Here is a tiny trained network, its code and every weight. The questions are about switching its units off for an input and a target symbol, where a switched-off unit gives its printed mean instead of its output.

import numpy as np


def w(rows, s, z=0):
    codes = np.array(rows[::2]) - 128.0
    scale = np.full(codes.shape[1], s)
    scale[-1] = z or s
    return codes * scale


def norm(h):
    return h / np.sqrt((h * h).mean(-1, keepdims=True) + 1e-5)


def f(y):
    return np.maximum(y, 0)


def softmax(a):
    e = np.exp(a - a.max(-1, keepdims=True))
    return e / e.sum(-1, keepdims=True)


def log_softmax(a):
    a = a - a.max(-1, keepdims=True)
    return a - np.log(np.exp(a).sum(-1, keepdims=True))


def net(x, mask):
    ids = ['βδζηθλω'.index(c) for c in x.split()]
    T = len(ids)
    res = E[ids] + P[:T]
    u = 0
    for l in range(2):
        r = norm(res)
        for j in range(3):
            rows = slice(2 * j, 2 * j + 2)
            q, k, v = (r @ M[l][rows].T for M in (Q, K, V))
            z = softmax(np.where(np.tri(T) > 0, q @ k.T / 2**0.5, -1e9)) @ v
            o = O[l][rows]
            res = res + np.where(mask[u + j], z, o[:, -1]) @ o[:, :-1]
        u += 3
        y = f(norm(res) @ A[l][:, :-1].T + A[l][:, -1])
        res = res + np.where(mask[u : u + 8], y, B[l][:, -1]) @ B[l][:, :-1]
        u += 8
    return log_softmax(norm(res)[-1] @ U[:, :-1].T + U[:, -1])


Q, K, V, O, A, B = {}, {}, {}, {}, {}, {}
E = w([
[195,125,152,56,121,11,222,229,55],'β',
[139,163,52,176,67,81,224,78,140],'δ',
[58,117,42,228,163,91,134,87,184],'ζ',
[122,145,33,91,118,170,182,140,87],'η',
[136,239,145,164,44,102,90,101,53],'θ',
[7,119,121,89,134,196,85,188,190],'λ',
[83,126,219,226,98,171,153,3,150],'ω',
],0.0039)
P = w([
[69,235,144,72,253,124,136,15,144],'0',
[75,238,116,153,186,124,169,116,135],'1',
[82,218,113,166,156,115,154,137,140],'2',
[101,199,107,179,139,113,146,139,147],'3',
[111,178,91,187,117,112,140,150,141],'4',
[126,158,86,190,101,111,139,149,143],'5',
[136,142,90,193,87,103,137,148,146],'6',
[147,124,88,194,70,116,127,139,143],'7',
[156,105,93,194,58,120,123,137,148],'8',
[170,85,88,196,48,130,125,127,140],'9',
[185,53,83,195,29,146,123,116,126],'10',
[188,41,105,187,11,137,132,124,144],'11',
[191,26,88,190,12,137,122,117,157],'12',
],0.0028)
Q[0] = w([
[72,106,136,131,94,194,103,134,174],'L0H0',
[131,121,234,89,229,186,90,95,158],'L0H0',
[157,132,108,126,121,146,136,101,73],'L0H1',
[86,169,131,151,149,142,116,112,153],'L0H1',
[171,161,143,166,41,85,165,110,88],'L0H2',
[128,87,190,136,181,121,1,106,149],'L0H2',
],0.0077)
K[0] = w([
[141,119,171,100,143,87,143,149,123],'L0H0',
[122,250,124,127,203,116,141,109,115],'L0H0',
[142,134,84,138,107,120,144,141,116],'L0H1',
[121,121,120,147,121,158,95,114,133],'L0H1',
[165,128,180,128,110,86,148,132,115],'L0H2',
[97,119,150,172,97,171,86,117,165],'L0H2',
],0.011)
V[0] = w([
[98,127,131,121,81,164,110,74,101],'L0H0',
[74,119,156,113,64,164,91,125,206],'L0H0',
[78,162,106,146,129,253,64,53,154],'L0H1',
[129,101,100,81,144,111,182,213,69],'L0H1',
[155,94,203,9,168,121,106,245,121],'L0H2',
[46,99,133,172,233,142,108,112,160],'L0H2',
],0.0033)
O[0] = w([
[144,132,78,119,168,196,141,116,138,152],'L0H0',
[198,209,81,170,159,190,135,152,66,141],'L0H0',
[105,136,115,181,205,30,253,127,43,221],'L0H1',
[189,143,181,157,92,131,105,107,232,134],'L0H1',
[121,115,86,210,63,10,151,23,147,5],'L0H2',
[253,132,138,61,52,175,150,147,226,66],'L0H2',
],0.003,0.0024)
A[0] = w([
[120,152,94,80,136,179,179,183,188,104],'L0N0',
[172,192,89,139,136,237,153,205,131,44],'L0N1',
[69,82,93,132,123,65,123,22,138,87],'L0N2',
[101,43,172,102,66,98,58,124,174,78],'L0N3',
[73,121,170,39,194,129,41,116,163,128],'L0N4',
[194,132,43,120,135,118,68,82,132,78],'L0N5',
[156,86,128,145,53,75,114,116,140,50],'L0N6',
[252,126,120,135,33,107,31,149,204,2],'L0N7',
],0.0038,0.0022)
B[0] = w([
[165,101,129,170,122,145,89,118,187,237],'L0N0',
[159,88,174,116,127,89,74,124,195,252],'L0N1',
[136,89,158,67,125,99,137,145,139,179],'L0N2',
[181,160,102,187,125,169,168,129,132,148],'L0N3',
[81,178,111,108,159,151,171,127,104,153],'L0N4',
[101,143,179,151,136,139,170,116,165,147],'L0N5',
[89,99,88,101,148,188,109,127,148,159],'L0N6',
[106,100,144,114,40,255,136,158,110,136],'L0N7',
],0.0056,0.0035)
Q[1] = w([
[126,194,173,65,253,131,110,143,94],'L1H0',
[177,107,85,248,60,85,215,82,170],'L1H0',
[187,197,188,43,249,109,90,74,112],'L1H1',
[207,126,185,112,229,132,56,134,148],'L1H1',
[138,132,207,114,210,191,176,106,178],'L1H2',
[105,29,40,183,115,148,210,138,120],'L1H2',
],0.0062)
K[1] = w([
[80,159,122,164,251,137,103,87,146],'L1H0',
[182,115,116,160,33,82,127,156,131],'L1H0',
[101,201,136,79,174,109,122,132,133],'L1H1',
[129,199,120,85,146,89,136,160,143],'L1H1',
[111,116,158,132,172,143,185,121,160],'L1H2',
[138,90,128,169,77,151,119,108,128],'L1H2',
],0.011)
V[1] = w([
[108,127,162,179,147,65,124,27,102],'L1H0',
[135,82,164,117,73,209,116,188,106],'L1H0',
[148,162,4,95,193,51,146,178,114],'L1H1',
[151,152,37,74,103,153,101,230,164],'L1H1',
[195,149,172,165,79,215,80,93,127],'L1H2',
[101,69,23,85,160,158,124,143,226],'L1H2',
],0.0038)
O[1] = w([
[64,131,98,2,97,168,166,179,84,90],'L1H0',
[206,127,46,148,187,92,120,81,239,52],'L1H0',
[177,105,19,122,104,157,87,12,181,183],'L1H1',
[114,169,55,86,146,167,154,19,134,173],'L1H1',
[22,181,142,102,118,123,92,89,113,86],'L1H2',
[149,133,56,57,79,74,236,207,88,252],'L1H2',
],0.0037,0.0026)
A[1] = w([
[178,129,168,142,180,168,9,71,141,106],'L1N0',
[162,115,125,108,130,59,172,156,143,130],'L1N1',
[114,175,102,9,201,223,140,199,113,81],'L1N2',
[18,86,132,122,90,89,78,83,136,3],'L1N3',
[134,160,237,155,210,203,26,84,81,52],'L1N4',
[185,127,65,93,152,153,134,49,173,70],'L1N5',
[109,253,83,172,128,207,213,130,55,79],'L1N6',
[150,91,115,58,80,216,67,181,128,108],'L1N7',
],0.0049,0.0032)
B[1] = w([
[182,99,126,137,143,120,136,178,179,176],'L1N0',
[139,131,128,130,145,164,73,110,128,219],'L1N1',
[118,160,95,202,211,85,156,66,59,208],'L1N2',
[132,168,138,109,134,255,10,102,127,146],'L1N3',
[193,69,69,85,70,125,121,173,222,193],'L1N4',
[141,105,191,133,120,135,100,187,141,245],'L1N5',
[112,177,119,191,253,75,141,73,80,253],'L1N6',
[119,151,139,148,159,94,161,69,82,198],'L1N7',
],0.0064,0.0032)
U = w([
[211,81,103,156,138,134,93,201,229,148],'β',
[135,183,195,57,112,129,165,109,151,93],'δ',
[122,119,144,95,116,120,128,111,127,5],'ζ',
[77,144,147,116,106,237,12,78,95,144],'η',
[106,56,54,40,74,123,189,122,107,128],'θ',
[126,182,130,224,203,91,157,45,101,159],'λ',
[84,115,239,150,99,105,141,253,64,137],'ω',
],0.0045,0.0029)

Each question gives the input, a string of symbols that net reads in full, and the target symbol t.
The units are the heads (2 rows each of Q, K, V and O) and the neurons (one row each of A and B). Each row of codes is followed by its name. A weight is (code - 128) times the scale printed after its matrix; where a second scale follows, it is the last column's (O, A, B and U).
mask holds one flag per unit, layer by layer, with each layer's heads first. A switched-off unit (its flag False) gives its mean, the last column of its rows in O or B, instead of its output. The means were averaged over made-up inputs and are rounded, as every weight is.
A unit's drop is (log p(t) with every unit on - log p(t) with that unit switched off) / (log p(t) with every unit on - log p(t) with every unit switched off).
The circuit of an input: a set's keep is (log p(t) with only the set's units on - log p(t) with every unit switched off) / (log p(t) with every unit on - log p(t) with every unit switched off). Starting from the 12 units with the biggest drops (on a tie, the unit counted first), units are removed one at a time, each time the one whose removal leaves the highest keep (on an exact tie, the one counted first), for as long as the keep stays at least 0.8.
circuit, biggest first: the units of the circuit, biggest drop first
unit that matters most: the unit with the biggest drop
top k neurons: the k neurons with the biggest drops, biggest first
heads that matter: for each layer, one digit per head in row order, 1 if its drop is at least 0.15 and else 0, layers parted by /
input δ ζ η θ η ζ δ η λ η θ β η, target η: circuit, biggest first => L1H2, L1N3
input θ λ λ, target β: circuit, biggest first => L0H2, L0N0
input λ λ λ β η λ ζ θ η θ ω η η, target ω: heads that matter => 001 / 010
input η ζ δ η, target β: top 2 neurons => L0N0, L0N1
input η θ η θ ζ θ θ β, target η: unit that matters most => L0H2
input β θ η η ω δ δ η, target θ: top 2 neurons => L0N2, L0N6
input η β ω ζ, target ω: circuit, biggest first => L1H1, L1H0, L0H2
input ω η ω β ω λ ω θ ω η ω δ, target ω: heads that matter => 000 / 010
input λ δ β ω δ η ζ ζ, target θ: top 3 neurons => L0N2, L1N6, L1N5
input η ζ ω δ θ θ β λ δ δ ω η θ, target ω: circuit, biggest first => L1H1, L0H2
input η δ η θ β η ω, target ω: heads that matter => 001 / 010
input λ λ η ω β β ζ θ ζ θ, target β: heads that matter => 010 / 101
input ω η η η η θ λ δ δ λ β, target λ: circuit, biggest first => L0H2, L0H0, L1H2
input θ β θ δ θ η δ, target η: heads that matter => 001 / 101
input λ λ λ, target β: top 2 neurons => L0N1, L1N6
input λ η θ ζ β, target η: heads that matter => 011 / 101
input θ ω η η ω η θ δ ω, target β: heads that matter => 001 / 001
input δ η ζ ζ β β λ, target λ: unit that matters most => L0N4
input β η η, target θ: heads that matter => 101 / 101
input θ η λ ζ ζ θ η δ δ β θ λ η, target λ: circuit, biggest first => L0H0, L0H2, L1N6
input δ η δ β β λ δ η λ β, target λ: top 2 neurons => L0N7, L0N1
input η ω η ω δ δ η δ, target β: circuit, biggest first => L0H2, L0N1, L1N6
input δ ζ θ λ η δ η η λ β η ω λ, target ω: heads that matter => 101 / 010
input θ δ λ β θ λ θ θ ζ η η η δ, target θ: top 2 neurons => L0N1, L0N2
input η λ η δ η θ η λ δ η λ β η, target λ: heads that matter => 101 / 000
input ω β δ η ω η η, target ω: top neuron => L0N5
input δ λ ω ζ ω ζ ζ, target β: heads that matter => 001 / 000
input δ ω β λ η η δ, target θ: circuit, biggest first => L0H2, L0N2, L1H0, L1N6
